Here is a tiny trained network, its code and every weight. The questions are about switching its units off for an input and a class, where a switched-off unit gives its printed mean instead of its output.

import numpy as np


def w(rows, s, z=0):
    codes = np.array(rows[::2]) - 128.0
    scale = np.full(codes.shape[1], s)
    scale[-1] = z or s
    return codes * scale


def f(y):
    return y / 2 * (1 + np.tanh(0.7978845608 * (y + 0.044715 * y**3)))


def log_softmax(a):
    a = a - a.max(-1, keepdims=True)
    return a - np.log(np.exp(a).sum(-1, keepdims=True))


def net(x, mask):
    res = np.array(x, float).reshape(1, 6) / 4 @ E
    y = f(res @ A[0][:, :-1].T + A[0][:, -1])
    res = res + np.where(mask, y, B[0][:, -1]) @ B[0][:, :-1]
    return log_softmax(res[-1] @ U[:, :-1].T + U[:, -1])


A, B = {}, {}
E = w([
[119,73,78,234],'x0',
[128,127,127,129],'x1',
[9,180,126,127],'x2',
[127,125,127,128],'x3',
[127,127,131,127],'x4',
[164,212,176,203],'x5',
],0.013)
A[0] = w([
[200,151,131,137,147],'neuron 0',
[47,162,96,150,254],'neuron 1',
[226,78,79,8,214],'neuron 2',
[190,103,143,160,138],'neuron 3',
[174,210,159,149,215],'neuron 4',
[116,77,130,39,188],'neuron 5',
[113,72,57,135,98],'neuron 6',
],0.011,0.0052)
B[0] = w([
[160,107,219,137,175],'neuron 0',
[115,142,28,125,216],'neuron 1',
[254,167,77,137,247],'neuron 2',
[161,65,200,166,179],'neuron 3',
[143,202,233,122,208],'neuron 4',
[126,145,3,110,200],'neuron 5',
[110,32,168,131,169],'neuron 6',
],0.0099,0.014)
U = w([
[184,238,49,236,254],'0',
[73,189,72,2,97],'1',
[179,155,242,45,36],'2',
[27,248,190,50,117],'3',
[160,3,121,160,137],'4',
[5,26,88,112,64],'5',
[138,88,212,243,84],'6',
],0.0076,0.0041)

Each question gives the input, the list of numbers given to net, and the class t.
The units are the neurons (one row each of A and B). Each row of codes is followed by its name. A weight is (code - 128) times the scale printed after its matrix; where a second scale follows, it is the last column's (A, B and U).
mask holds one flag per neuron, in row order. A switched-off neuron (its flag False) gives its mean, the last column of its row in B, instead of its output. The means were averaged over made-up inputs and are rounded, as every weight is.
A unit's drop is (log p(t) with every unit on - log p(t) with that unit switched off) / (log p(t) with every unit on - log p(t) with every unit switched off).
The circuit of an input: a set's keep is (log p(t) with only the set's units on - log p(t) with every unit switched off) / (log p(t) with every unit on - log p(t) with every unit switched off). Starting from all 7 units, units are removed one at a time, each time the one whose removal leaves the highest keep (on an exact tie, the one counted first), for as long as the keep stays at least 0.8.
circuit, biggest first: the units of the circuit, biggest drop first
most important unit: the unit with the biggest drop
k most important neurons: the k neurons with the biggest drops, biggest first
drop when u is switched off: that unit's drop, to one decimal
input [-2,5,-8,-6,-3,8], class 2: circuit, biggest first -> (neuron 4)
input [0,4,-2,5,-3,1], class 2: circuit, biggest first -> (neuron 1; neuron 5)
input [-1,2,4,-7,7,7], class 3: circuit, biggest first -> (neuron 2; neuron 4)
input [-4,-7,8,2,-7,0], class 1: 2 most important neurons -> (neuron 1; neuron 4)
input [-5,-8,1,7,4,5], class 3: 2 most important neurons -> (neuron 2; neuron 3)
input [-7,-4,3,-5,0,8], class 3: 2 most important neurons -> (neuron 2; neuron 3)
input [3,6,-1,7,7,4], class 6: circuit, biggest first -> (neuron 2; neuron 5)
input [2,6,0,-5,2,3], class 6: 3 most important neurons -> (neuron 2; neuron 5; neuron 1)
input [2,6,-8,8,5,1], class 6: circuit, biggest first -> (neuron 3; neuron 5)
input [4,7,-4,1,4,-1], class 4: circuit, biggest first -> (neuron 4; neuron 6)
input [7,6,-3,-3,7,0], class 4: 2 most important neurons -> (neuron 4; neuron 6)
input [-1,-4,-2,5,-2,1], class 2: 2 most important neurons -> (neuron 1; neuron 5)
input [-7,4,-8,1,-5,-1], class 0: 2 most important neurons -> (neuron 2; neuron 5)
input [-3,2,3,7,2,8], class 3: most important neuron -> (neuron 2)
input [8,1,7,5,-6,0], class 5: 2 most important neurons -> (neuron 2; neuron 6)
input [1,8,2,6,4,-6], class 5: 2 most important neurons -> (neuron 6; neuron 4)
input [7,4,-4,-4,-2,1], class 6: 2 most important neurons -> (neuron 5; neuron 1)
input [-1,3,-8,0,8,-4], class 0: 2 most important neurons -> (neuron 2; neuron 5)
input [-3,-3,-4,0,-1,-4], class 0: drop when neuron 2 is switched off -> 0.6
input [4,7,-4,4,7,6], class 6: drop when neuron 6 is switched off -> 0.0
input [-1,3,-4,-4,1,7], class 2: drop when neuron 4 is switched off -> 0.2
input [-1,-1,-4,6,-5,7], class 2: most important unit -> neuron 4
